Below is a small trained network, with its code and all its weights. Each question gives an input and a class and asks what happens when units are switched off, that is, made to give their printed mean instead of their output.

import numpy as np


def w(rows, s, z=0):
    codes = np.array(rows[::2]) - 128.0
    scale = np.full(codes.shape[1], s)
    scale[-1] = z or s
    return codes * scale


def f(y):
    return np.maximum(y, 0)


def log_softmax(a):
    a = a - a.max(-1, keepdims=True)
    return a - np.log(np.exp(a).sum(-1, keepdims=True))


def net(x, mask):
    res = np.array(x, float).reshape(1, 4) / 4 @ E
    y = f(res @ A[0][:, :-1].T + A[0][:, -1])
    res = res + np.where(mask, y, B[0][:, -1]) @ B[0][:, :-1]
    return log_softmax(res[-1] @ U[:, :-1].T + U[:, -1])


A, B = {}, {}
E = w([
[59,221,178,154,104,255],'x0',
[122,112,124,157,43,123],'x1',
[201,79,136,131,179,162],'x2',
[184,146,88,189,176,187],'x3',
],0.01)
A[0] = w([
[115,65,139,168,116,101,73],'neuron 0',
[102,79,231,135,125,97,188],'neuron 1',
[186,146,158,129,165,114,206],'neuron 2',
[136,140,69,168,148,159,217],'neuron 3',
[134,171,146,65,150,200,33],'neuron 4',
[90,120,129,65,193,143,114],'neuron 5',
[152,79,116,115,144,76,16],'neuron 6',
[101,25,116,126,167,49,5],'neuron 7',
[170,182,91,214,142,113,148],'neuron 8',
[127,85,157,176,99,130,147],'neuron 9',
[153,116,131,146,103,136,97],'neuron 10',
[99,135,138,115,218,165,70],'neuron 11',
[86,185,5,117,55,112,210],'neuron 12',
[152,118,173,129,130,97,34],'neuron 13',
[147,108,123,113,108,165,243],'neuron 14',
[129,138,69,155,132,142,127],'neuron 15',
[84,133,43,130,59,150,58],'neuron 16',
[90,117,90,105,225,90,65],'neuron 17',
[101,153,127,146,131,154,48],'neuron 18',
[104,133,155,105,101,235,57],'neuron 19',
[102,109,172,143,123,85,176],'neuron 20',
],0.011,0.0028)
B[0] = w([
[116,70,153,153,159,90,175],'neuron 0',
[141,157,106,33,83,200,200],'neuron 1',
[152,197,142,134,12,141,196],'neuron 2',
[145,208,120,58,43,253,207],'neuron 3',
[80,67,178,213,144,96,202],'neuron 4',
[163,159,179,103,126,137,179],'neuron 5',
[47,94,97,187,95,35,216],'neuron 6',
[73,116,69,174,107,120,255],'neuron 7',
[129,132,66,72,112,162,205],'neuron 8',
[188,149,207,132,94,97,167],'neuron 9',
[194,167,122,136,73,124,148],'neuron 10',
[201,187,133,135,110,88,192],'neuron 11',
[194,82,183,112,126,109,243],'neuron 12',
[164,173,47,112,215,114,149],'neuron 13',
[109,150,182,90,131,117,176],'neuron 14',
[178,178,77,82,91,208,167],'neuron 15',
[188,162,141,160,128,135,193],'neuron 16',
[173,155,164,193,130,134,193],'neuron 17',
[121,73,63,152,189,50,174],'neuron 18',
[107,79,23,202,189,137,240],'neuron 19',
[192,131,134,49,158,158,187],'neuron 20',
],0.0056,0.0081)
U = w([
[139,129,116,2,99,92,232],'0',
[177,130,221,120,102,50,197],'1',
[97,94,151,189,132,39,2],'2',
],0.0088,0.0027)

Each question gives the input, the list of numbers given to net, and the class t.
The units are the neurons (one row each of A and B). Each row of codes is followed by its name. A weight is (code - 128) times the scale printed after its matrix; where a second scale follows, it is the last column's (A, B and U).
mask holds one flag per neuron, in row order. A switched-off neuron (its flag False) gives its mean, the last column of its row in B, instead of its output. The means were averaged over made-up inputs and are rounded, as every weight is.
A unit's drop is (log p(t) with every unit on - log p(t) with that unit switched off) / (log p(t) with every unit on - log p(t) with every unit switched off).
The circuit of an input: a set's keep is (log p(t) with only the set's units on - log p(t) with every unit switched off) / (log p(t) with every unit on - log p(t) with every unit switched off). Starting from the 12 units with the biggest drops (on a tie, the unit counted first), units are removed one at a time, each time the one whose removal leaves the highest keep (on an exact tie, the one counted first), for as long as the keep stays at least 0.8.
circuit, biggest first: the units of the circuit, biggest drop first
k most important neurons: the k neurons with the biggest drops, biggest first
drop when u is switched off: that unit's drop, to one decimal
input [-5,2,-5,8], class 0: circuit, biggest first -> neuron 8; neuron 3
input [-8,1,6,4], class 2: 2 most important neurons -> neuron 6; neuron 7
input [0,4,-3,7], class 0: 2 most important neurons -> neuron 8; neuron 3
input [4,-1,-3,-2], class 2: circuit, biggest first -> neuron 3; neuron 19
input [-6,-3,3,-2], class 2: 2 most important neurons -> neuron 6; neuron 7
input [8,-6,-1,-2], class 2: circuit, biggest first -> neuron 19; neuron 4
input [-8,-2,1,-4], class 2: circuit, biggest first -> neuron 6; neuron 7
input [2,-1,-2,8], class 0: circuit, biggest first -> neuron 3; neuron 8
input [6,4,7,7], class 0: 3 most important neurons -> neuron 3; neuron 8; neuron 15
input [-7,-4,1,-1], class 2: drop when neuron 7 is switched off -> 0.3
input [-8,-1,-3,0], class 2: drop when neuron 6 is switched off -> 0.2
input [4,6,4,6], class 0: drop when neuron 18 is switched off -> 0.0
